Each row has a name. Each piece below is followed by the name of the row it came from, unless a question asks for something else. Each question is about the rows just above it. Places in a row count from 0.

Gif: [ 0.18 -0.61  0.64  1.78  0.05 -0.29  1.20 -1.34  2.09  0.10 -0.08  2.03
  2.90  1.56  0.40 -3.70 -0.47  2.03]
Ginok: [-1.70 -0.58 -2.00  2.40  2.43 -2.04 -0.01 -1.09  2.66  0.29 -0.60 -1.85
  0.13 -1.34  0.47  0.74 -0.07  1.94]
Kedus: [ 3.77 -1.87 -2.37  4.90  0.99 -3.05  2.61 -1.21  0.71 -1.55 -2.53 -1.97
  0.72 -0.47 -0.61  0.74 -0.07  0.75]
lik: [ 0.05 -0.32 -1.21  0.70  0.53  0.28 -1.13  1.83 -0.81 -1.58 -1.64  2.61
  2.89 -4.18 -0.63 -0.86  0.30 -9.18]
zira: [ 0.58  0.13 -2.05  0.36  3.78  1.04  0.20 -2.81  3.78 -1.87 -2.37  4.90
  0.99 -3.05  2.61 -1.21  0.41 -2.35]
Which row holds [-1.21  2.61 -3.05  0.99  4.90 -2.37 -1.87  3.78] read backwards?  zira
which: [ 3.77 -1.87 -2.37  4.90  0.99 -3.05  2.61 -1.21  0.71 -1.55 -2.53 -1.97
  0.72 -0.47 -0.61  0.74 -0.07  0.75]  Kedus
which: [ 0.13 -2.05  0.36  3.78  1.04  0.20 -2.81  3.78 -1.87 -2.37  4.90  0.99]  zira
Which row holds this, read backwards? [0.40 1.56]  Gif
At which places does zira hold [-2.05]?  2
Places of [2.03] in row Gif:  11 17

Dola: [ 7.75  1.65  2.91 -3.45  2.91  1.04 -2.46]
nolu: [-0.43  9.07  1.51 -1.90 -4.01 -0.15  2.24]
repiv: [ 2.82 -0.47  5.34  7.65 -0.46 -3.41  0.64]
Fozo: [-0.04 -0.04  2.40 -1.81 -3.87 -1.81 -0.04]
Fifem: [-4.69  2.05 -0.99  1.25 -3.54 -0.66  2.51]
sov: [-0.04 -1.81 -0.04  2.40 -3.88 -0.04 -1.81]
gev: [ 5.34  7.65  2.82 -3.41 -0.47  0.64 -0.45]
saz: [ 8.44  3.58 -1.80 -3.88  2.40  1.05 -2.28]
which: [-3.88  2.40]  saz
Every place of [-1.81] in sov:  1 6
[-0.15 -4.01 -1.90  1.51  9.07 -0.43] is which row, read backwards?  nolu
Put [-3.88 -1.81 -1.81 -0.04 -0.04 -0.04  2.40] back in order: which row is it?  sov
Put [-0.45  0.64 -0.47 -3.41  2.82  7.65  5.34] back in order: which row is it?  gev

femi: [ 6.09 -0.39 -0.73  0.37]
Dofe: [1.05 0.35 7.71 7.34]
kegef: [ 0.34 -1.39  0.35  3.60]
Zate: [ 1.05 -2.65 -2.60 -1.41]
zabal: [-0.43  7.71  0.35  7.34]
At which places does Zate hold [1.05]?  0
Which row holds this, read backwards? [7.34 7.71]  Dofe
Which row holds this, read backwards? [-0.39  6.09]  femi
which: [7.71 0.35 7.34]  zabal

Zot: [ 3.54  8.31  7.56  1.02 -3.27]
Kun: [ 0.76  0.96 -0.02  1.30 -3.89]
vok: [ 5.84  5.25  0.40 -4.36  3.68]
dimaz: [ 2.46  4.01  0.63  1.28 -1.64]
vurib: [ 5.84  5.25  0.40  2.92 -1.46]
Dusa: [-2.71 -3.75 -0.26  2.81  0.09]
vasem: [-4.16  2.38  5.82  1.72 -2.67]
kaz: [ 2.93 -4.67  2.93 -4.67  2.93]
tum: [-1.33  1.10  7.15 -1.41 -1.22]
Places of [2.93] in row kaz:  0 2 4
Move every entry of [5.84 5.25 0.40 2.92] by -1 step of 0.01.  [5.83 5.24 0.39 2.91]
Put [-1.46  0.40  2.92  5.25  5.84] back in order: which row is it?  vurib

zitik: [ 5.74 -1.48  0.37 -0.92 -4.17  2.37  3.97 -6.90  2.61 -3.11 -0.71 -1.27
  0.78  3.99 -0.41  4.12 -5.41 -4.59  0.80  2.30 -4.04  2.34  0.13 -0.80
  1.84  4.34 -5.59 -1.30 -6.93]
gug: [ 3.69 -5.71 -3.47  3.82 -0.81  1.95 -3.18 -7.48  1.09  0.81  2.05  4.08
 -6.14 -1.64 -4.99  1.63 -4.09  1.00  7.11  7.59  4.18 -2.44  5.80 -4.45
  3.51 -1.32  1.28 -6.78 -1.90]
Mapi: [ 1.00  1.09 -4.45 -7.48  4.18  1.28  1.64  0.81 -6.14 -3.47 -1.64  3.69
  3.82 -1.32 -0.81 -5.71 -1.90  3.51  2.05 -4.99  7.11 -3.18 -2.44  5.80
 -6.78 -4.09  7.59  1.95  4.08]
nafit: [-0.26 -0.74 -1.56  5.10  4.17 -6.15  1.71 -7.55 -4.02 -4.69 -4.85 -6.06
 -2.36  3.58 -4.67 -1.43 -0.79 -2.12 -0.09  0.27 -3.63 -1.62 -3.93 -1.19
 -5.10 -1.21 -5.08 -0.22 -5.17]
[-7.48 -6.78 -6.14 -5.71 -4.99 -4.45 -4.09 -3.47 -3.18 -2.44 -1.90 -1.64
 -1.32 -0.81  0.81  1.00  1.09  1.28  1.63  1.95  2.05  3.51  3.69  3.82
  4.08  4.18  5.80  7.11  7.59] is which row reordered?  gug
[-4.69 -4.02 -7.55  1.71 -6.15] is which row, read backwards?  nafit
which: [ 0.81 -6.14]  Mapi
which: [-3.47 -1.64  3.69  3.82 -1.32]  Mapi
[-7.48  3.51  1.09  1.64  5.80 -1.32 -4.09  0.81 -1.64 -0.81  1.28 -3.18
  4.08  2.05 -2.44 -5.71 -1.90 -4.99  4.18  7.59 -6.78  1.95 -4.45 -6.14
  3.82  7.11  1.00  3.69 -3.47] is which row reordered?  Mapi
Which row holds this, read backwards? [-4.45  5.80 -2.44  4.18  7.59  7.11  1.00 -4.09  1.63 -4.99 -1.64]  gug

Gerir: [ 0.59  1.81  0.60  0.74 -2.12 -0.27  2.01 -0.50  1.40]
Vibot: [ 7.09 -0.26  0.27 -0.37  1.68 -1.75 -3.07 -3.26 -2.27]
tukid: [ 7.09 -0.26  0.27 -0.37 -3.64 -3.64 -3.07 -3.26 -2.27]
gatu: [-9.41  1.63  0.72  6.18  4.02  6.44  1.28  2.99  1.09]
muvef: [-0.37  1.68 -1.75 -3.07 -3.24 -1.75 -3.07 -3.26 -2.27]
lem: [ 0.59  1.81  0.60  0.74 -2.12  0.44 -4.12 -3.35 -2.39]
Linu: [ 2.85 -0.43 -0.01 -3.54 -1.90 -2.34 -2.97 -1.05 -1.11]
punat: [ 2.67 -0.05  0.46 -3.46 -1.46 -0.57 -2.05 -0.92 -1.89]
Shift each entry of [1.68] by -1 times 0.01:  [1.67]
which: [-0.37  1.68 -1.75 -3.07 -3.26]  Vibot
Every place of [-0.26] in tukid:  1

zami: [ 0.62  2.18  3.43 -1.78  1.64 -1.78  0.36  3.50 -1.29  1.38  0.09 -1.78
  2.21  0.90 -0.94 -0.16 -0.67  3.50 -1.64  1.10]
Mesap: [-1.38 -0.22 -0.24 -1.14  1.08 -0.27 -0.04 -0.36 -0.41  0.26  0.11 -0.09
  0.18  0.98 -0.82  0.10 -0.66 -0.17 -0.61 -0.22]
novo: [-0.46  1.71 -1.77  0.94  2.17 -2.05 -0.09  2.98 -1.24  1.23  0.69  1.63
  2.32  1.83 -1.44  0.32 -1.05 -0.59 -1.65  1.34]
lofuv: [-5.96 -0.74 -1.88  0.78  4.05 -2.10  1.89 -0.03 -7.24  1.35 -5.27 -0.79
 -1.84 -0.10 -5.94 -5.55 -5.61 -0.75 -6.75 -4.35]
Places of [-1.78] in row zami:  3 5 11
Which row holds these entries in another order? [-0.61 -0.22 -1.38 -0.22 -0.24 -1.14  1.08 -0.27 -0.04 -0.36 -0.41  0.26
  0.11 -0.09  0.18  0.98 -0.82  0.10 -0.66 -0.17]  Mesap
Which row holds these entries in another order? [ 1.34 -1.65 -0.59 -1.05  0.32 -1.44  1.83  2.32  1.63  0.69  1.23 -1.24
  2.98 -0.09 -2.05  2.17  0.94 -1.77  1.71 -0.46]  novo
[ 1.71 -1.77] with -1 step of 0.01 on every entry:  [ 1.70 -1.78]

Beg: [-2.15  1.52  2.40 -0.16]
Reva: [-5.86  7.81  5.31 -1.07]
mup: [-0.17  1.52 -2.15  2.40]
Zur: [ 7.81  5.32 -4.18  0.97]
Which row holds these entries in another order? [ 2.40 -0.16 -2.15  1.52]  Beg
which: [-5.86  7.81  5.31]  Reva
[5.31] with -1 step of 0.01 on every entry:  [5.30]
which: [1.52 2.40]  Beg
Move every entry of [7.81 5.32] by -1 step of 0.01.  [7.80 5.31]
Which row holds [5.31 7.81] read backwards?  Reva
which: [-2.15  1.52  2.40 -0.16]  Beg

keme: [ 4.67 -1.07 -1.73  0.82 -1.85  1.71 -3.12  5.89 -1.50  0.45  0.08  2.78
 -3.11 -2.55 -1.72 -3.59 -0.89 -0.26 -1.13 -1.77 -0.84 -1.99  3.16 -0.11
 -1.56  1.56  0.88 -1.63 -2.00 -0.75  0.12  1.78 -0.52  1.18  1.55  4.24
  7.76 -3.49 -0.31 -0.88 -0.27  0.05  2.97  3.35  2.04]
fim: [ 1.86  0.30  5.84  1.99  1.95  1.54  0.70  0.99  0.09 -0.69 -2.05 -3.38
  0.14 -0.85  0.92 -2.43  1.46  2.74  0.86 -0.85  2.38 -4.09 -0.52  4.32
 -1.71 -1.39 -0.27 -0.12  0.86 -1.17  1.56 -2.21  2.24  2.13  2.17 -1.43
 -3.38  1.13  0.15  1.32  3.64 -1.25 -0.56 -0.85  0.28]
tute: [ 2.24  0.15 -0.85 -1.71 -0.85  1.54 -0.85  3.64 -1.39  0.86  0.92  1.99
 -4.09 -0.12  0.99 -3.38  0.86  0.09 -1.43 -2.05  0.14 -1.17  2.74 -1.25
 -2.43  1.56  1.95 -3.38  0.28 -0.56  1.45  1.86 -0.52  0.70  1.32  2.17
  5.84 -2.21  0.30 -0.69 -0.27  1.13  2.38 -0.56  4.32]
At which places does tute hold [-0.85]?  2 4 6
[ 1.45 -0.56  0.28 -3.38  1.95  1.56 -2.43] is which row, read backwards?  tute
[ 1.78 -0.52] with -1 step of 0.01 on every entry:  [ 1.77 -0.53]
[-2.05 -0.27  0.92  1.86 -1.39 -1.71  0.14 -0.85  0.86  0.70  1.99  1.95
  2.24  1.45  2.74 -0.69 -3.38 -0.12  1.32 -0.85 -4.09  0.28  1.54 -0.52
  0.30  3.64 -2.43  2.38  1.13  2.17  1.56 -0.56 -1.25  0.99  5.84 -0.56
  0.15  0.09  0.86 -0.85 -3.38 -1.43  4.32 -2.21 -1.17] is which row reordered?  tute
[-1.85  0.82] is which row, read backwards?  keme
At which places does tute hold [-0.12]?  13
Move every entry of [-1.56  1.56] by +1 step of 0.01.  [-1.55  1.57]

Soz: [ 4.28 -7.99  0.46 -5.08  0.46]
dupip: [ 0.28  2.59  0.21 -1.60 -2.69]
dupo: [ 0.21 -1.58  4.26 -7.99  0.46]
razi: [ 0.21  0.69  4.26 -7.99  0.46]
which: [ 0.21 -1.60]  dupip
Every place of [4.26] in dupo:  2
which: [ 4.28 -7.99  0.46]  Soz
The row with [ 0.21  0.69  4.26 -7.99  0.46] is  razi

gafu: [ 0.07  0.26  1.39  4.33  7.88  9.33  7.04  3.32  0.98  0.17  0.16  0.05
 -0.10  0.05  0.13 -0.11 -0.08 -0.06  0.05  0.04  0.01  0.11  0.15  0.04
 -0.12  0.13  0.10 -0.12 -0.13 -0.10 -0.03  0.12 -0.14]
Ritip: [ 7.25  9.54  7.63  3.72  1.28  0.28  0.08  0.20  0.10 -0.02 -0.06  0.08
 -0.14 -0.06  0.27 -0.13 -0.01  0.06 -0.05 -0.03  0.19 -0.06  0.03 -0.01
  0.00 -0.13 -0.11  0.05  0.06  0.00  0.09  1.21  3.54]
neb: [ 0.05  0.26  0.03  0.10 -0.01 -0.08  0.03 -0.11 -0.08 -0.20  0.08  0.07
  0.09  0.08  0.12  0.62  2.28  0.05  8.86  8.70  5.67  2.18  0.55  0.15
 -0.16 -0.16 -0.03  0.10  0.05 -0.30  0.07  0.03  0.06]
Kopo: [-0.02  0.09  0.10 -0.02  0.09 -0.06 -0.02 -0.01  0.06  0.00  0.01  0.04
  0.04  0.19  0.33  1.67  4.80  8.31  9.31  6.52  2.85  0.80  0.07  0.13
 -0.11 -0.07 -0.13 -0.05 -0.05 -0.16  0.05 -0.11  0.04]
bigen: [-0.11  0.05  0.17 -0.01  0.06  0.11  0.54  2.18  5.24  8.78  9.00  5.97
  2.35  0.67  0.06 -0.02 -0.04 -0.08 -0.25  0.13  0.09 -0.12  0.17  0.08
  0.07  0.06 -0.01 -0.12 -0.15 -0.08 -0.06 -0.06  0.05]
reri: [ 2.92  6.37  9.12  8.49  4.88  1.79  0.49  0.08  0.03  0.22  0.11 -0.14
  0.07 -0.05 -0.04 -0.13  0.10  0.15  0.03 -0.09  0.10  0.01 -0.18  0.16
  0.09  0.23  0.10  0.09 -0.07  0.07  0.12  0.10  1.00]
nos: [ 0.26  0.21  1.28  3.99  7.80  9.40  7.13  3.42  1.18  0.18  0.09  0.04
  0.23  0.08  0.10  0.07 -0.09  0.00 -0.15  0.01 -0.14 -0.14  0.01 -0.01
 -0.03 -0.07 -0.05 -0.14 -0.01  0.06 -0.06  0.12 -0.01]
Rul: [ 0.05  0.26  0.03  0.10 -0.01 -0.08  0.03 -0.11 -0.08 -0.20  0.08  0.07
  0.09  0.08  0.12  0.62  2.28  5.58  8.86  8.70  5.67  2.18  0.55  0.15
 -0.16 -0.16 -0.03  0.10  0.05 -0.30  0.07  0.03  0.06]
nupap: [ 0.17  0.28 -0.15 -0.01  0.15  0.33  1.54  4.36  7.89  9.52  7.04  3.17
 -0.04 -0.01 -0.02  0.13  0.07  0.10  0.01 -0.22  0.03  0.03  0.07  0.10
 -0.12 -0.07  0.00  0.01  0.16 -0.06  0.02  0.04 -0.09]
mep: [ 1.20  0.16  0.18 -0.01 -0.05 -0.07 -0.03 -0.06 -0.01 -0.05  0.06 -0.12
  0.01  0.00  0.08  0.16 -0.09 -0.23 -0.16 -0.13 -0.05 -0.07  0.10  0.10
 -0.03 -0.21  0.27  1.40  3.84  7.42  9.42  7.56  3.67]
Lezum: [ 7.26  9.35  7.65  3.93  1.43  0.33  0.11  0.07 -0.01 -0.18  0.04 -0.07
 -0.22  0.10 -0.01  0.13  0.07 -0.02  0.07  0.10  0.03  0.01  0.03 -0.04
 -0.04 -0.06 -0.04  0.04 -0.05 -0.02  0.21  0.98  3.73]
Lis: [ 0.29  1.27  3.90  7.67  9.30  7.37  3.70  1.15  0.23  0.05  0.09 -0.12
 -0.09 -0.06 -0.03  0.05 -0.09 -0.01 -0.10  0.06 -0.03 -0.01 -0.04 -0.11
  0.12 -0.05  0.08 -0.02 -0.08 -0.08 -0.10  0.26 -0.02]
Shift each entry of [-0.03] by -1 times 0.01:  [-0.04]
Which row holds these entries in another order? [-0.04 -0.06  0.98  0.10 -0.01  0.04  0.07 -0.02  0.07  1.43 -0.04  0.04
 -0.05 -0.02 -0.18  0.03  3.73  0.21  0.03  9.35  0.11  3.93 -0.07  0.07
 -0.22  0.13  0.33  7.26 -0.04 -0.01  0.01  0.10  7.65]  Lezum
[-0.04  0.03  0.01  0.03  0.10  0.07 -0.02  0.07  0.13 -0.01  0.10 -0.22] is which row, read backwards?  Lezum

pem: [-3.93 -1.79  0.52  6.89  5.48  6.50 -1.09  3.52 -1.59]
fugus: [-2.97 -1.79 -0.84  4.77 -6.19  4.62 -5.39 -2.62 -7.76]
Sede: [-0.84  4.61 -5.39 -2.62 -1.79 -2.97 -6.19 -7.76  4.77]
gema: [-0.39 -3.88  4.89  1.87  6.81 -0.07  5.97 -1.40 -3.69]
Vuneg: [ 2.71  5.40  1.68  2.35  4.35 -2.57 -2.01  3.58 -1.83]
Navu: [ 3.52  6.50  6.89  0.52 -1.59  5.48 -1.78 -1.09 -3.93]
perif: [ 2.76  0.11 -1.63  7.55 -1.85  1.10 -3.53 -4.47  6.87]
zefon: [ 3.14 -7.22  0.89 -1.87 -6.03 -5.78 -1.44  3.52 -1.59]
vavub: [ 5.75  4.35  3.74  4.02 -5.84 -2.14 -1.98  3.06 -5.43]
[-1.40 -3.69 -0.39 -3.88  4.89  1.87  6.81 -0.07  5.97] is which row reordered?  gema
which: [-3.93 -1.79  0.52  6.89  5.48  6.50 -1.09  3.52 -1.59]  pem
Which row holds these entries in another order? [-3.93 -1.09 -1.78  5.48 -1.59  0.52  6.89  6.50  3.52]  Navu
[-7.76 -2.62 -5.39  4.62 -6.19  4.77 -0.84 -1.79 -2.97] is which row reordered?  fugus
which: [-5.78 -1.44]  zefon
[-1.09  3.52 -1.59 -3.93 -1.79  0.52  6.89  5.48  6.50] is which row reordered?  pem

